Here is a tiny trained network, its code and every weight. The questions are about switching its units off for an input and a target symbol, where a switched-off unit gives its printed mean instead of its output.

import numpy as np


def w(rows, s, z=0):
    codes = np.array(rows[::2]) - 128.0
    scale = np.full(codes.shape[1], s)
    scale[-1] = z or s
    return codes * scale


def f(y):
    return y / 2 * (1 + np.tanh(0.7978845608 * (y + 0.044715 * y**3)))


def softmax(a):
    e = np.exp(a - a.max(-1, keepdims=True))
    return e / e.sum(-1, keepdims=True)


def log_softmax(a):
    a = a - a.max(-1, keepdims=True)
    return a - np.log(np.exp(a).sum(-1, keepdims=True))


def net(x, mask):
    ids = ['ΓΛΦβεηθμπτψ'.index(c) for c in x.split()]
    T = len(ids)
    res = E[ids] + P[:T]
    q, k, v = (res @ M[0].T for M in (Q, K, V))
    z = softmax(np.where(np.tri(T) > 0, q @ k.T / 3**0.5, -1e9)) @ v
    res = res + np.where(mask[0], z, O[0][:, -1]) @ O[0][:, :-1]
    y = f(res @ A[0][:, :-1].T + A[0][:, -1])
    res = res + np.where(mask[1:9], y, B[0][:, -1]) @ B[0][:, :-1]
    return log_softmax(res[-1] @ U[:, :-1].T + U[:, -1])


Q, K, V, O, A, B = {}, {}, {}, {}, {}, {}
E = w([
[42,130,144,149,104,163,102],'Γ',
[146,205,119,144,224,184,116],'Λ',
[100,124,114,42,146,184,134],'Φ',
[168,83,68,158,103,70,2],'β',
[100,240,158,146,208,112,138],'ε',
[29,136,142,127,94,172,100],'η',
[170,111,161,212,182,102,136],'θ',
[115,64,97,191,108,131,175],'μ',
[105,52,151,123,193,124,166],'π',
[165,229,143,221,77,152,93],'τ',
[154,125,120,90,46,64,178],'ψ',
],0.015)
P = w([
[20,130,64,147,110,25,8],'0',
[24,139,72,144,128,36,42],'1',
[22,132,88,145,128,69,61],'2',
[32,127,104,144,133,95,80],'3',
[49,124,111,147,132,118,106],'4',
[57,127,129,152,135,134,128],'5',
[73,130,143,149,134,159,145],'6',
[86,132,153,155,133,173,171],'7',
[96,132,167,152,133,195,191],'8',
[109,132,179,160,129,217,212],'9',
[127,137,193,170,120,232,233],'10',
[138,141,207,155,115,254,249],'11',
],0.0074)
Q[0] = w([
[41,183,173,173,127,195,96],'head 0',
[44,75,149,148,41,132,160],'head 0',
[3,110,163,128,124,191,133],'head 0',
],0.016)
K[0] = w([
[165,173,179,150,128,195,167],'head 0',
[144,113,144,75,106,139,248],'head 0',
[138,129,199,158,117,182,222],'head 0',
],0.013)
V[0] = w([
[137,140,162,127,253,205,155],'head 0',
[95,194,207,239,143,84,92],'head 0',
[187,86,126,238,188,44,222],'head 0',
],0.0078)
O[0] = w([
[142,132,127,84,113,76,42,108],'head 0',
[158,94,159,56,145,48,183,255],'head 0',
[145,133,2,98,194,66,135,89],'head 0',
],0.0096,0.0037)
A[0] = w([
[89,126,65,195,130,176,106,80],'neuron 0',
[94,196,68,133,157,153,45,132],'neuron 1',
[126,174,162,113,186,184,121,222],'neuron 2',
[91,129,100,62,187,125,143,219],'neuron 3',
[135,155,131,168,7,101,91,251],'neuron 4',
[123,124,129,76,89,88,22,204],'neuron 5',
[108,136,195,62,117,97,136,11],'neuron 6',
[149,128,67,135,146,70,91,155],'neuron 7',
],0.012,0.0024)
B[0] = w([
[177,119,45,146,81,164,186,186],'neuron 0',
[152,217,25,133,179,84,115,178],'neuron 1',
[107,131,82,219,79,96,82,221],'neuron 2',
[73,112,84,87,62,71,168,253],'neuron 3',
[198,115,86,96,112,80,1,247],'neuron 4',
[171,67,141,58,242,224,118,219],'neuron 5',
[136,214,174,127,84,166,210,228],'neuron 6',
[58,120,205,212,168,219,110,188],'neuron 7',
],0.0094,0.0048)
U = w([
[92,135,101,180,127,173,152,11],'Γ',
[144,158,85,116,187,124,113,220],'Λ',
[158,92,142,68,156,175,120,81],'Φ',
[154,65,113,158,136,132,55,85],'β',
[149,83,152,87,135,155,163,186],'ε',
[110,129,151,132,123,143,117,52],'η',
[99,171,157,106,135,129,179,2],'θ',
[149,163,81,124,69,1,129,213],'μ',
[93,124,178,140,107,162,106,142],'π',
[80,67,121,77,132,92,126,74],'τ',
[118,112,198,186,162,123,126,215],'ψ',
],0.011,0.0032)

Each question gives the input, a string of symbols that net reads in full, and the target symbol t.
The units are the heads (3 rows each of Q, K, V and O) and the neurons (one row each of A and B). Each row of codes is followed by its name. A weight is (code - 128) times the scale printed after its matrix; where a second scale follows, it is the last column's (O, A, B and U).
mask holds one flag per unit, heads first, then neurons. A switched-off unit (its flag False) gives its mean, the last column of its rows in O or B, instead of its output. The means were averaged over made-up inputs and are rounded, as every weight is.
A unit's drop is (log p(t) with every unit on - log p(t) with that unit switched off) / (log p(t) with every unit on - log p(t) with every unit switched off).
The circuit of an input: a set's keep is (log p(t) with only the set's units on - log p(t) with every unit switched off) / (log p(t) with every unit on - log p(t) with every unit switched off). Starting from all 9 units, units are removed one at a time, each time the one whose removal leaves the highest keep (on an exact tie, the one counted first), for as long as the keep stays at least 0.8.
units of the circuit, in order: the units of the circuit, biggest drop first
most important unit: the unit with the biggest drop
top k neurons: the k neurons with the biggest drops, biggest first
input π Φ Λ θ Γ ψ η ψ Φ, target Γ: top neuron : [neuron 2]
input η τ η η η Γ θ Φ, target τ: units of the circuit, in order : [neuron 3; head 0]
input Φ Φ η Γ ψ η ψ Λ Φ μ β, target β: units of the circuit, in order : [neuron 4; head 0]
input ε η β Φ τ Λ ψ β ψ Λ, target μ: units of the circuit, in order : [head 0; neuron 2; neuron 5]
input η Φ η π η, target Λ: units of the circuit, in order : [head 0; neuron 1; neuron 5]
input η Φ μ η Φ Φ π π θ β τ η, target θ: units of the circuit, in order : [head 0; neuron 6; neuron 4]
input η Λ Γ, target Φ: units of the circuit, in order : [neuron 5; head 0]
input ψ η μ Γ, target μ: units of the circuit, in order : [head 0; neuron 5; neuron 1]
input μ μ θ τ Λ ε ε π Φ η τ Λ, target μ: units of the circuit, in order : [head 0; neuron 2; neuron 3]
input η μ Φ η π η Λ Φ η, target β: units of the circuit, in order : [head 0; neuron 4]
input η η θ, target ψ: top 3 neurons : [neuron 3; neuron 4; neuron 0]
input η Φ β η η Λ μ Λ Γ, target Φ: units of the circuit, in order : [head 0; neuron 5]
input η η Λ Λ Λ ε Γ, target ε: units of the circuit, in order : [head 0; neuron 5; neuron 6]
input θ ψ Φ ψ η ε, target θ: top 3 neurons : [neuron 6; neuron 4; neuron 7]
input η ψ μ τ Γ ε, target μ: most important unit : neuron 3
input η Λ ψ Λ ψ ε μ, target Γ: top 3 neurons : [neuron 0; neuron 4; neuron 5]
input Λ η μ μ θ ε Φ θ Φ ψ τ Γ, target θ: top 3 neurons : [neuron 6; neuron 4; neuron 5]
input π ψ θ η, target τ: top 2 neurons : [neuron 3; neuron 5]
input η μ η ψ ψ η μ η Φ Λ ψ π, target τ: top 3 neurons : [neuron 3; neuron 6; neuron 1]
input Φ Λ θ, target ψ: most important unit : neuron 7
input Γ ε θ π θ τ η τ, target μ: top 2 neurons : [neuron 5; neuron 7]
